Below are the code and all the weights of a small trained network. Each question names an input and a target symbol and asks about switching units off, where a switched-off unit gives its printed mean instead of its output.

import numpy as np


def w(rows, s, z=0):
    codes = np.array(rows[::2]) - 128.0
    scale = np.full(codes.shape[1], s)
    scale[-1] = z or s
    return codes * scale


def f(y):
    return y / 2 * (1 + np.tanh(0.7978845608 * (y + 0.044715 * y**3)))


def softmax(a):
    e = np.exp(a - a.max(-1, keepdims=True))
    return e / e.sum(-1, keepdims=True)


def log_softmax(a):
    a = a - a.max(-1, keepdims=True)
    return a - np.log(np.exp(a).sum(-1, keepdims=True))


def net(x, mask):
    ids = ['αβγεζημξστψω'.index(c) for c in x.split()]
    T = len(ids)
    res = E[ids] + P[:T]
    r = res
    for j in range(2):
        rows = slice(2 * j, 2 * j + 2)
        q, k, v = (r @ M[0][rows].T for M in (Q, K, V))
        z = softmax(np.where(np.tri(T) > 0, q @ k.T / 2**0.5, -1e9)) @ v
        o = O[0][rows]
        res = res + np.where(mask[j], z, o[:, -1]) @ o[:, :-1]
    y = f(res @ A[0][:, :-1].T + A[0][:, -1])
    res = res + np.where(mask[2:10], y, B[0][:, -1]) @ B[0][:, :-1]
    return log_softmax(res[-1] @ U[:, :-1].T + U[:, -1])


Q, K, V, O, A, B = {}, {}, {}, {}, {}, {}
E = w([
[107,50,233,156,168],'α',
[170,143,147,63,174],'β',
[122,97,198,163,153],'γ',
[179,118,119,162,128],'ε',
[143,189,218,141,145],'ζ',
[155,71,146,174,136],'η',
[156,249,90,143,121],'μ',
[177,108,153,208,98],'ξ',
[119,96,125,139,173],'σ',
[208,169,120,195,59],'τ',
[166,133,159,150,88],'ψ',
[203,90,147,105,107],'ω',
],0.014)
P = w([
[95,71,189,168,247],'0',
[186,164,136,190,131],'1',
[160,135,133,176,129],'2',
[148,123,140,169,145],'3',
[144,123,156,177,132],'4',
[127,115,126,181,123],'5',
[155,142,153,159,118],'6',
[136,108,146,174,144],'7',
[138,106,154,189,150],'8',
[155,131,150,174,128],'9',
[154,128,143,167,134],'10',
[139,118,162,166,147],'11',
[141,107,154,177,150],'12',
[160,139,139,164,119],'13',
],0.014)
Q[0] = w([
[148,145,93,130,140],'H0',
[143,115,88,7,94],'H0',
[88,136,74,129,109],'H1',
[220,124,186,186,133],'H1',
],0.015)
K[0] = w([
[105,63,193,131,120],'H0',
[162,144,158,116,6],'H0',
[163,133,119,125,83],'H1',
[105,87,152,83,196],'H1',
],0.013)
V[0] = w([
[25,74,98,4,136],'H0',
[132,21,145,122,116],'H0',
[136,97,208,71,195],'H1',
[193,60,98,90,87],'H1',
],0.011)
O[0] = w([
[193,242,49,78,109,52],'H0',
[234,111,195,45,166,170],'H0',
[137,98,69,55,244,252],'H1',
[236,2,206,33,82,71],'H1',
],0.0093,0.015)
A[0] = w([
[142,90,215,102,205,79],'N0',
[121,172,156,24,162,186],'N1',
[93,249,132,133,120,13],'N2',
[153,27,189,209,210,206],'N3',
[254,45,92,67,145,5],'N4',
[77,100,160,105,75,4],'N5',
[226,167,219,65,159,122],'N6',
[32,100,156,50,145,14],'N7',
],0.0067,0.0033)
B[0] = w([
[238,190,103,152,65,201],'N0',
[127,59,53,200,76,152],'N1',
[89,5,176,156,61,128],'N2',
[97,254,115,125,53,250],'N3',
[23,136,106,135,50,154],'N4',
[131,179,237,183,175,124],'N5',
[65,35,62,104,16,158],'N6',
[84,157,100,122,191,135],'N7',
],0.0062,0.023)
U = w([
[136,110,110,123,191,176],'α',
[129,148,109,133,181,58],'β',
[106,132,177,208,131,111],'γ',
[137,164,154,179,135,77],'ε',
[47,75,112,208,140,254],'ζ',
[94,151,103,141,111,61],'η',
[86,99,137,206,250,122],'μ',
[101,109,91,127,179,120],'ξ',
[135,157,116,175,152,181],'σ',
[2,147,104,95,76,123],'τ',
[104,163,130,146,139,80],'ψ',
[50,136,66,123,131,46],'ω',
],0.0082,0.0043)

Each question gives the input, a string of symbols that net reads in full, and the target symbol t.
The units are the heads (2 rows each of Q, K, V and O) and the neurons (one row each of A and B). Each row of codes is followed by its name. A weight is (code - 128) times the scale printed after its matrix; where a second scale follows, it is the last column's (O, A, B and U).
mask holds one flag per unit, heads first, then neurons. A switched-off unit (its flag False) gives its mean, the last column of its rows in O or B, instead of its output. The means were averaged over made-up inputs and are rounded, as every weight is.
A unit's drop is (log p(t) with every unit on - log p(t) with that unit switched off) / (log p(t) with every unit on - log p(t) with every unit switched off).
The circuit of an input: a set's keep is (log p(t) with only the set's units on - log p(t) with every unit switched off) / (log p(t) with every unit on - log p(t) with every unit switched off). Starting from all 10 units, units are removed one at a time, each time the one whose removal leaves the highest keep (on an exact tie, the one counted first), for as long as the keep stays at least 0.8.
units of the circuit, in order: the units of the circuit, biggest drop first
most important unit: the unit with the biggest drop
top k neurons: the k neurons with the biggest drops, biggest first
heads that matter: for each layer, one digit per head in row order, 1 if its drop is at least 0.15 and else 0, layers parted by /
drop of u: that unit's drop, to one decimal
input τ μ ψ μ ζ, target γ: units of the circuit, in order : [H1; H0; N6]
input ω σ τ β β, target τ: units of the circuit, in order : [H1; N4]
input ω μ γ τ, target τ: units of the circuit, in order : [H1; N4; N6; H0]
input μ ε ξ, target ζ: most important unit : H0
input τ μ γ, target γ: units of the circuit, in order : [H1; H0; N6; N3]
input ζ ξ α, target μ: top 3 neurons : [N6; N4; N7]
input μ ω ω ζ, target ζ: units of the circuit, in order : [H0; H1; N2]
input ω β μ ζ γ, target τ: top 3 neurons : [N4; N6; N3]
input ζ μ ζ β, target μ: units of the circuit, in order : [H1; H0; N6; N4]
input ζ τ ω σ β ψ ε ζ τ ω σ τ, target μ: top 3 neurons : [N0; N3; N6]
input ω α σ ζ ζ σ ξ ζ η, target τ: units of the circuit, in order : [H1; N4; N3]
input ω τ σ, target τ: units of the circuit, in order : [H1; N4; N6; H0]
input ζ σ ζ σ ζ η η ω τ ζ τ ω ξ, target μ: units of the circuit, in order : [H1; N0; N6]
input ζ ζ η ω ξ ζ ζ ζ ψ ξ γ, target μ: heads that matter : 01
input ζ ζ σ α σ ω γ, target μ: units of the circuit, in order : [H1; N6; N4]
input ζ ω ψ ψ η μ ζ ω μ τ ψ ω, target μ: units of the circuit, in order : [H1; N6; H0]
input ω ω ε σ τ τ σ η β, target τ: units of the circuit, in order : [H1; N4; N6]
input τ ξ ψ ψ ζ ζ ζ ζ η, target γ: drop of H0 : 0.3
input ζ ψ ψ τ η, target μ: drop of N6 : 0.2
input τ ζ ψ, target γ: drop of H0 : 0.4
input ζ ζ ζ ω ζ ζ ξ, target μ: top neuron : [N0]
